Each row has a name. After each piece below comes the name of the row it's from, unless a question asks for something else. Each question is about the rows just above it. Places in a row count from 1.

W: [ 13.8 -43.5  87.6  85.0]
Y: [ 29.1 -12.4  -7.7   9.7]
L: [ 13.8 -43.5  54.7  82.3]
Where do [ 13.8 -43.5  54.7  82.3] appear? => L

P: [ 21.1   6.9   9.2  16.9   6.1  -8.4 -13.6   6.3  13.0   3.4]
G: [ -8.5  67.3   3.1   3.6   5.3  -5.2  49.2  54.9  39.7 -16.5]
C: [ 18.1  26.6   3.6 -22.4 -11.5 -13.6 -16.9  22.5  -7.8 -26.4]
J: [ -3.6  13.1 -16.3   3.7   9.4   3.0   8.3  -7.4   4.8  -0.5]
F: [ -7.8 -18.1 -29.8  -8.1  16.1  12.2  15.1 -24.7  38.8   9.3]
S: [ 5.3 -5.2 49.2 55.1 39.7 23.1 30.7 -4.0  9.3  4.9]
B: [ -4.6  -2.4  18.3   1.9 -10.4  -9.5  -6.6   8.8  -9.3   0.8]
Z: [  0.4  -2.4  18.3   1.9 -10.4  -9.5  -6.6   8.8  -9.3   0.8]
[12.2 15.1] is in which row? => F
Where do [ -7.8 -18.1 -29.8  -8.1  16.1  12.2  15.1 -24.7  38.8   9.3] appear? => F
[ 5.3 -5.2 49.2 54.9 39.7] is in which row? => G
[ 5.3 -5.2 49.2 55.1 39.7 23.1 30.7 -4.0  9.3  4.9] => S

R: [-85.2 -24.5  32.9  34.1]
E: [-78.8 -24.6  32.9  34.1]
H: [-78.8  40.7  34.7  24.1]
U: [-85.3 -24.5  32.9  34.1]
The rest of the row after [-78.8  40.7]: => [34.7 24.1]
[-85.2 -24.5  32.9  34.1] is in which row? => R
[-85.3 -24.5  32.9  34.1] => U
[-78.8 -24.6  32.9  34.1] is in which row? => E
After [-78.8  40.7  34.7], its row goes on with => [24.1]

D: [-36.0   9.2 -62.6 -55.0  21.0  68.4 -85.4  16.6 -52.9 -54.3  82.1  65.6
  -4.7]
Q: [ 27.1  16.3 -57.6  -1.6   6.6 -51.3 -36.0   8.9 -62.5 -55.0  21.0 -57.5
 -61.5]
A: [ 27.1  16.3 -57.6  -1.6   6.6 -51.3 -36.0   8.9 -62.6 -55.0  21.0  57.8
 -61.5]
The row with [-36.0   9.2 -62.6 -55.0  21.0] is => D
[ 27.1  16.3 -57.6  -1.6   6.6 -51.3 -36.0   8.9 -62.6 -55.0  21.0  57.8
 -61.5] => A
The row with [-36.0   8.9 -62.6 -55.0  21.0] is => A
Which row holds [-36.0   9.2 -62.6 -55.0  21.0  68.4 -85.4  16.6 -52.9 -54.3  82.1  65.6
  -4.7]? => D
[ 27.1  16.3 -57.6  -1.6   6.6 -51.3 -36.0   8.9 -62.5 -55.0  21.0 -57.5
 -61.5] => Q
The rest of the row after [  8.9 -62.6 -55.0]: => [ 21.0  57.8 -61.5]

K: [  1.2 -51.5  43.4   0.0  50.3]
M: [  3.2 -23.0  54.4   8.3 -28.6]
N: [ -9.6  -2.2  43.3   0.0 -77.0]
V: [ 23.9   7.1 -51.6   2.0 -22.1]
Which row holds [ 54.4   8.3 -28.6]? => M
[  7.1 -51.6] => V
Row and place of [-51.6] in the named rows: => V, 3
The row with [ 23.9   7.1 -51.6   2.0 -22.1] is => V
Where do [ -9.6  -2.2  43.3   0.0 -77.0] appear? => N
The rest of the row after [43.3  0.0]: => [-77.0]
[50.3] is at row and place => K, 5

Nonel: [-54.4 -16.4  30.3 -33.7]
kiso: [-68.5   2.9  22.4  25.7]
Sagaf: [-85.0 -37.9  75.8  32.4]
gav: [ 4.9 -4.6 -8.6 15.6]
Sev: [ 34.0   2.8  41.5 -16.8]
zis: [-2.7 45.7  4.2 48.0]
Zizok: [ 7.5 74.3 12.6 53.6]
dodis: [ 12.5  -1.0 -19.9  19.8]
Vit: [ 35.9 -35.3 -18.0  -1.1]
fele: [  8.1 -20.9  -3.4 -19.8]
[-19.9] is at row and place => dodis, 3
[-1.0] is at row and place => dodis, 2
The rest of the row after [-54.4 -16.4]: => [ 30.3 -33.7]
Go on from [45.7  4.2] to the end of its row. => [48.0]
Which row holds [ 4.9 -4.6 -8.6 15.6]? => gav

pinok: [-16.0  20.6  13.7  10.2   5.1  10.2   6.3 -11.6   5.4  23.5 -11.0   3.7
  12.6  -0.5 -20.7   5.7  12.8  10.4 -32.7 -15.0]
Bepak: [  0.1  35.9  24.9   3.4   0.8   7.4 -31.1  10.1  -7.8  24.8  -9.2  10.7
   9.8 -21.2 -10.2  12.6  -1.0   4.4   4.5  11.7]
fir: [  0.1  35.9  24.9   3.4   0.8   7.4 -31.1  10.1  -7.8  24.8 -40.1  10.7
   9.8 -21.2 -10.2  12.6  -1.0   4.4   4.5  11.7]
faz: [-14.3  24.3  14.1  14.3   0.5   3.4   4.2  -4.6   5.4  14.9 -29.7  23.6
   8.5 -12.0 -22.1   2.2  14.9  12.5 -21.9   0.8]
memi: [  0.1  35.9  24.9   3.4   0.8   7.4 -31.1  10.1  -7.8  24.8 -40.1  13.1
 -77.2  -1.0 -11.2  24.2 -43.4   5.4 -14.7  44.8]
buro: [ -8.1   9.1   2.3 -15.1  -3.1   5.5   1.3   1.6  -8.1  -8.9  -4.8  -8.6
   3.5   5.6   2.5  -2.8  -8.1   2.9  -8.3 -13.5]
fumoz: [ -0.6  -5.4   6.2  -9.8   5.1  10.2   6.4  -4.7   0.1  -8.4  -1.9  -5.7
   7.2   0.8   3.4  -3.6  -3.5   3.8  -5.4 -17.2]
rus: [  6.9  -3.9  -4.0   5.6 -28.9   0.1  23.0 -16.9  -1.5 -26.5  -2.7   9.8
  -6.5 -12.6   6.4   0.8  21.7 -11.6 -17.8   7.7]
Go on from [ 5.1 10.2  6.4 -4.7  0.1] to the end of its row. => [ -8.4  -1.9  -5.7   7.2   0.8   3.4  -3.6  -3.5   3.8  -5.4 -17.2]
Row and place of [-3.5] in the named rows: => fumoz, 17
[  0.1  35.9  24.9   3.4   0.8   7.4 -31.1  10.1  -7.8  24.8 -40.1  10.7
   9.8 -21.2 -10.2  12.6  -1.0   4.4   4.5  11.7] => fir
[-4.8] is at row and place => buro, 11
The row with [  0.1  35.9  24.9   3.4   0.8   7.4 -31.1  10.1  -7.8  24.8 -40.1  13.1
 -77.2  -1.0 -11.2  24.2 -43.4   5.4 -14.7  44.8] is => memi
The rest of the row after [ 5.1 10.2  6.3]: => [-11.6   5.4  23.5 -11.0   3.7  12.6  -0.5 -20.7   5.7  12.8  10.4 -32.7
 -15.0]

fugel: [-13.4 -30.4  -4.1   4.5 -16.8  -1.7  28.2   4.0  -2.6  -3.0 -36.4]
Gibuk: [ -9.0 -17.8 -19.7  -9.1 -34.2  28.1   5.7  11.1 -17.4 -33.7 -33.7]
ziv: [-13.4 -30.4  -4.1   4.5 -16.8  -1.7  28.2  19.7  21.5  29.2  -7.2]
golu: [  5.1  24.6  12.6  11.8  -7.0  24.7  22.7 -63.0   6.9 -10.0  38.3]
tes: [  4.4 -16.8  -1.7   4.6 -16.8  -1.7  41.6  22.6 -10.6  54.4  13.5]
redi: [-29.4  24.3   6.1   7.0  -6.7 -20.2   1.0 -12.6   1.7  13.3   4.7]
dipes: [23.5 21.2 -8.3  9.8 43.1 29.1 -7.1 -2.2 13.7 29.2  8.9]
[-29.4  24.3   6.1   7.0  -6.7 -20.2   1.0 -12.6   1.7  13.3   4.7] => redi
The rest of the row after [12.6 11.8 -7.0 24.7]: => [ 22.7 -63.0   6.9 -10.0  38.3]
[23.5 21.2 -8.3  9.8] => dipes
Where in the named rows is [-7.1]? => dipes, 7
Which row holds [-13.4 -30.4  -4.1   4.5 -16.8  -1.7  28.2   4.0  -2.6  -3.0 -36.4]? => fugel

Pafur: [  7.4  -1.7   4.9  11.6   5.9   3.6   3.3   2.5  10.1   3.9  -3.6  11.7
  -0.9  16.6   3.9   8.1  19.4   0.6  -2.0  21.5   9.4  -6.9   2.7  -7.1
  -8.6  19.4  17.8   9.0  -5.6   9.9   5.9   0.3   4.7   1.0   1.9  14.4
   5.5  -8.1  -5.8  19.3  17.6 -11.9  12.1  -6.8  -4.8  12.0  10.1   3.8
  11.3   1.3  -5.1]
beneg: [-32.6  -0.4  -6.4 -32.6  -3.0  11.6 -25.5  -2.2  -9.8  22.4  -2.4   4.4
   1.2   1.2 -30.8  17.7  24.9 -14.2 -10.2  31.5  18.9  36.5 -13.0 -11.1
   4.0  25.3   9.6   7.3 -10.3  13.3 -12.3  -7.2  -8.6 -12.1 -25.2  15.5
  -3.5   5.0 -23.7   1.8  -6.3 -28.8 -11.8  -5.9  -0.5  13.6  30.8   0.0
  19.9  -5.1  15.0]
toram: [-37.8   4.4  -0.7 -45.8   1.1  20.4 -16.1  10.2 -16.1  35.6   3.8  11.3
  10.3  -6.7 -27.2  29.7  19.8  -0.5   1.5  22.4  20.5  60.0  -5.2  10.5
  35.3  19.8   2.3   5.7   8.2  13.6  -9.9   8.6  -5.4  -3.2 -16.5  15.3
  -7.0  22.2  -7.6 -16.6 -19.7  -0.6  -5.4  13.2  11.7  20.8  39.3   5.7
  19.5   2.4  30.7]
Kud: [ 12.5 -19.8  16.5  15.7  11.2  -3.0  24.7   6.5   2.5  -6.2 -24.0  40.0
 -20.6  22.6  11.4  -1.5  28.2   4.4  -6.4  33.7  -2.5 -57.6   9.5   4.0
 -19.3  31.7  30.0 -12.0 -18.9   7.0  -9.2 -15.7  14.4   1.2  12.6  14.3
   7.5 -26.5 -12.4  25.1   6.0   3.7  28.4 -14.3   2.6  15.2  15.2  -9.2
  -9.5  -1.8 -23.5]
zapa: [-21.2 -40.6  -5.5 -37.3  -6.6  -0.7  15.0  17.0 -21.1  19.2 -41.9  25.1
 -10.6  -5.4   1.6  45.6   5.5  23.3  -3.9 -11.7  -4.6  18.8   1.2   6.5
  53.2   0.0  -5.9  -8.1  16.1  -9.7   7.2  40.9 -17.8  -1.1   8.5  13.9
 -49.8 -18.6   8.9 -45.9 -10.2  24.1  49.0   3.2 -37.8  38.9  15.4  -1.7
   2.6 -10.8 -15.9]
fipum: [ 44.6  53.9 -17.8  54.2  -6.8  -2.6 -20.3 -13.9  42.7 -16.4  62.3 -82.1
  46.9  -9.5  27.0 -16.4 -54.7   2.1  23.6 -66.9   3.8  57.0   1.0 -19.7
  -4.1 -62.4 -37.0  45.0  37.5  -8.2  54.1  35.0  -6.1  15.4   6.9 -23.7
  15.5  36.3  43.6   4.5  47.8 -11.8 -34.8  20.0 -11.6 -38.0 -62.8  31.5
  23.1  16.3  21.7]
Guluk: [ 46.2  25.2  -6.0  59.7  -0.3  -9.7  -3.2 -13.0  37.4 -25.1  28.3 -41.0
  17.1  10.8  27.5 -21.0 -22.9  -2.1   7.9 -27.1  -1.3  -8.4   3.2 -23.3
 -32.1 -26.4  -6.2  26.4   7.1  -3.3  34.4   8.6   3.0   8.2  10.1 -10.1
  18.0   0.8  18.0  28.2  47.0 -19.7 -11.0  -3.9 -14.1 -24.0 -44.7  14.7
   9.9   7.2  -8.2]
fupip: [-31.7   6.3  -4.3 -32.1  -1.5  13.5 -24.7  -1.3  -9.9  22.6   4.9   2.3
   4.7  -1.9 -30.2  13.5  20.8 -13.6  -6.3  28.5  18.6  39.7 -11.2  -5.0
   5.9  21.9   6.8   6.5  -7.1  13.5 -13.6  -8.9  -5.5  -9.5 -23.9  11.9
   1.8  12.7 -20.0   1.1 -10.7 -22.7 -17.6  -0.6   8.7   8.9  30.0   1.1
  17.7  -1.7  21.5]
[17.6] is at row and place => Pafur, 41
Which row holds [-37.8   4.4  -0.7 -45.8   1.1  20.4 -16.1  10.2 -16.1  35.6   3.8  11.3
  10.3  -6.7 -27.2  29.7  19.8  -0.5   1.5  22.4  20.5  60.0  -5.2  10.5
  35.3  19.8   2.3   5.7   8.2  13.6  -9.9   8.6  -5.4  -3.2 -16.5  15.3
  -7.0  22.2  -7.6 -16.6 -19.7  -0.6  -5.4  13.2  11.7  20.8  39.3   5.7
  19.5   2.4  30.7]? => toram

fikom: [ -3.5  12.1  36.0 -33.4   1.7   9.5  -2.0]
bemo: [  2.7  -9.0  -6.5 -33.4   1.7   9.4  -2.0]
kado: [ 48.1 -29.9 -45.7 -33.4   1.8   9.5  -7.7]
Bitip: [  1.5   4.6 -20.7 -78.7   6.8   3.9 -10.1]
kig: [-29.1  -6.5 -16.7 -36.9  -3.6  41.8  -3.0]
giv: [  2.9   0.0  12.9  25.6 -20.3  19.1 -11.5]
bufik: [ -7.3   6.3  29.4 -51.8  16.1  44.8   3.8]
kuno: [  2.9  12.2  36.0  25.6 -20.3   5.4  -0.9]
Kikof: [ -2.8   7.8 -16.6 -37.0  -3.4 -31.6  -7.2]
giz: [ 9.4  6.1  4.0 15.1  9.2 29.9  2.8]
After [ -2.8   7.8 -16.6], its row goes on with => [-37.0  -3.4 -31.6  -7.2]
Go on from [-16.6 -37.0] to the end of its row. => [ -3.4 -31.6  -7.2]
Where in the named rows is [2.8]? => giz, 7
After [12.1 36.0], its row goes on with => [-33.4   1.7   9.5  -2.0]
Where in the named rows is [-36.9]? => kig, 4
The rest of the row after [-33.4   1.7   9.5]: => [-2.0]
Go on from [-7.3  6.3] to the end of its row. => [ 29.4 -51.8  16.1  44.8   3.8]

